Below are the code and all the weights of a small trained network. Each question names an input and a target symbol and asks about switching units off, where a switched-off unit gives its printed mean instead of its output.

import numpy as np


def w(rows, s, z=0):
    codes = np.array(rows[::2]) - 128.0
    scale = np.full(codes.shape[1], s)
    scale[-1] = z or s
    return codes * scale


def norm(h):
    return h / np.sqrt((h * h).mean(-1, keepdims=True) + 1e-5)


def f(y):
    return y / 2 * (1 + np.tanh(0.7978845608 * (y + 0.044715 * y**3)))


def softmax(a):
    e = np.exp(a - a.max(-1, keepdims=True))
    return e / e.sum(-1, keepdims=True)


def log_softmax(a):
    a = a - a.max(-1, keepdims=True)
    return a - np.log(np.exp(a).sum(-1, keepdims=True))


def net(x, mask):
    ids = ['ΔΛΨηξτ'.index(c) for c in x.split()]
    T = len(ids)
    res = E[ids] + P[:T]
    u = 0
    for l in range(3):
        q, k, v = (norm(res) @ M[l].T for M in (Q, K, V))
        z = softmax(np.where(np.tri(T) > 0, q @ k.T / 3**0.5, -1e9)) @ v
        res = res + np.where(mask[u], z, O[l][:, -1]) @ O[l][:, :-1]
        u += 1
        y = f(norm(res) @ A[l][:, :-1].T + A[l][:, -1])
        res = res + np.where(mask[u : u + 4], y, B[l][:, -1]) @ B[l][:, :-1]
        u += 4
    return log_softmax(norm(res)[-1] @ U[:, :-1].T + U[:, -1])


Q, K, V, O, A, B = {}, {}, {}, {}, {}, {}
E = w([
[232,95,124,176],'Δ',
[95,85,154,211],'Λ',
[98,164,192,2],'Ψ',
[141,92,162,167],'η',
[104,178,115,67],'ξ',
[110,163,131,60],'τ',
],0.016)
P = w([
[27,166,148,24],'0',
[134,118,221,143],'1',
[175,2,143,149],'2',
[53,31,85,105],'3',
[112,122,113,195],'4',
[86,64,168,82],'5',
],0.0085)
Q[0] = w([
[1,38,62,115],'0.h1',
[99,138,64,154],'0.h1',
[173,98,116,157],'0.h1',
],0.0071)
K[0] = w([
[192,76,129,49],'0.h1',
[160,160,87,99],'0.h1',
[253,196,192,75],'0.h1',
],0.0067)
V[0] = w([
[101,97,152,167],'0.h1',
[194,118,217,149],'0.h1',
[74,254,141,159],'0.h1',
],0.0074)
O[0] = w([
[76,128,149,187,202],'0.h1',
[18,156,194,42,240],'0.h1',
[60,254,24,156,3],'0.h1',
],0.0067,0.0015)
A[0] = w([
[104,95,141,95,81],'0.n1',
[150,2,87,172,126],'0.n2',
[60,14,88,109,255],'0.n3',
[236,89,59,175,73],'0.n4',
],0.0097,0.003)
B[0] = w([
[2,145,142,44,154],'0.n1',
[75,133,136,72,217],'0.n2',
[188,185,25,23,254],'0.n3',
[156,70,165,107,147],'0.n4',
],0.0086,0.0072)
Q[1] = w([
[7,135,3,82],'1.h1',
[95,189,189,161],'1.h1',
[17,18,233,173],'1.h1',
],0.0061)
K[1] = w([
[106,130,88,167],'1.h1',
[123,246,99,115],'1.h1',
[254,182,152,163],'1.h1',
],0.0098)
V[1] = w([
[97,2,43,138],'1.h1',
[75,133,136,83],'1.h1',
[109,79,149,217],'1.h1',
],0.0084)
O[1] = w([
[2,179,144,100,121],'1.h1',
[119,169,75,28,243],'1.h1',
[75,215,102,126,1],'1.h1',
],0.0071,0.0046)
A[1] = w([
[146,21,123,180,178],'1.n1',
[254,70,105,136,249],'1.n2',
[142,46,105,37,219],'1.n3',
[105,172,197,183,66],'1.n4',
],0.0066,0.002)
B[1] = w([
[152,191,227,96,137],'1.n1',
[44,80,126,130,163],'1.n2',
[19,245,134,81,254],'1.n3',
[162,76,3,144,114],'1.n4',
],0.0072,0.0079)
Q[2] = w([
[187,212,255,161],'2.h1',
[75,71,108,113],'2.h1',
[63,159,113,125],'2.h1',
],0.0065)
K[2] = w([
[254,134,166,122],'2.h1',
[15,86,112,156],'2.h1',
[85,188,154,47],'2.h1',
],0.0088)
V[2] = w([
[130,153,211,142],'2.h1',
[249,182,97,217],'2.h1',
[243,106,3,232],'2.h1',
],0.0063)
O[2] = w([
[154,89,182,143,125],'2.h1',
[186,189,34,32,34],'2.h1',
[140,165,74,2,9],'2.h1',
],0.0051,0.012)
A[2] = w([
[118,102,141,130,178],'2.n1',
[173,125,97,126,2],'2.n2',
[139,175,216,124,174],'2.n3',
[120,159,157,9,77],'2.n4',
],0.016,0.0024)
B[2] = w([
[36,197,33,214,156],'2.n1',
[20,173,180,97,120],'2.n2',
[182,61,189,255,197],'2.n3',
[181,93,109,33,245],'2.n4',
],0.0095,0.012)
U = w([
[191,112,166,206,121],'Δ',
[70,168,91,164,252],'Λ',
[174,165,125,105,15],'Ψ',
[121,144,121,134,19],'η',
[178,156,4,96,117],'ξ',
[153,156,66,97,143],'τ',
],0.013,0.0031)

Each question gives the input, a string of symbols that net reads in full, and the target symbol t.
The units are the heads (3 rows each of Q, K, V and O) and the neurons (one row each of A and B). Each row of codes is followed by its name. A weight is (code - 128) times the scale printed after its matrix; where a second scale follows, it is the last column's (O, A, B and U).
mask holds one flag per unit, layer by layer, with each layer's heads first. A switched-off unit (its flag False) gives its mean, the last column of its rows in O or B, instead of its output. The means were averaged over made-up inputs and are rounded, as every weight is.
A unit's drop is (log p(t) with every unit on - log p(t) with that unit switched off) / (log p(t) with every unit on - log p(t) with every unit switched off).
The circuit of an input: a set's keep is (log p(t) with only the set's units on - log p(t) with every unit switched off) / (log p(t) with every unit on - log p(t) with every unit switched off). Starting from the 12 units with the biggest drops (on a tie, the unit counted first), units are removed one at a time, each time the one whose removal leaves the highest keep (on an exact tie, the one counted first), for as long as the keep stays at least 0.8.
circuit, biggest first: the units of the circuit, biggest drop first
unit that matters most: the unit with the biggest drop
top k neurons: the k neurons with the biggest drops, biggest first
k most important neurons of layer l: the k neurons of layer l with the biggest drops, biggest first
drop when u is switched off: that unit's drop, to one decimal
input ξ Δ η Λ Ψ, target Δ: circuit, biggest first	(2.n3; 0.n3)
input τ τ η Λ η, target Λ: unit that matters most	1.n2
input Δ Ψ Λ, target Λ: top 3 neurons	(0.n3; 2.n1; 2.n4)
input Λ Λ ξ η, target ξ: top 2 neurons	(0.n3; 2.n4)
input η η ξ Λ Ψ, target Δ: top 4 neurons	(2.n3; 0.n3; 0.n2; 1.n2)
input Λ ξ Λ Λ τ, target Δ: circuit, biggest first	(0.n3; 2.n3)
input ξ Λ Λ, target Λ: top 2 neurons	(0.n3; 2.n4)
input Ψ Λ ξ Λ τ, target Δ: top 3 neurons	(0.n3; 2.n3; 1.n2)
input Λ τ Λ Λ ξ, target Δ: 2 most important neurons of layer 1	(1.n2; 1.n3)
input τ Δ Λ η ξ, target Δ: top 2 neurons	(0.n3; 2.n3)
input τ ξ Δ Λ, target ξ: 2 most important neurons of layer 0	(0.n3; 0.n4)
input τ Λ ξ Ψ, target ξ: top 2 neurons	(2.n4; 0.n3)
input ξ Λ Ψ ξ, target ξ: drop when 2.h1 is switched off	0.0
input ξ Λ ξ Λ, target ξ: drop when 0.n4 is switched off	0.0
input ξ ξ Ψ ξ, target ξ: drop when 0.h1 is switched off	0.1
input Ψ Ψ τ Λ, target τ: circuit, biggest first	(0.n3)
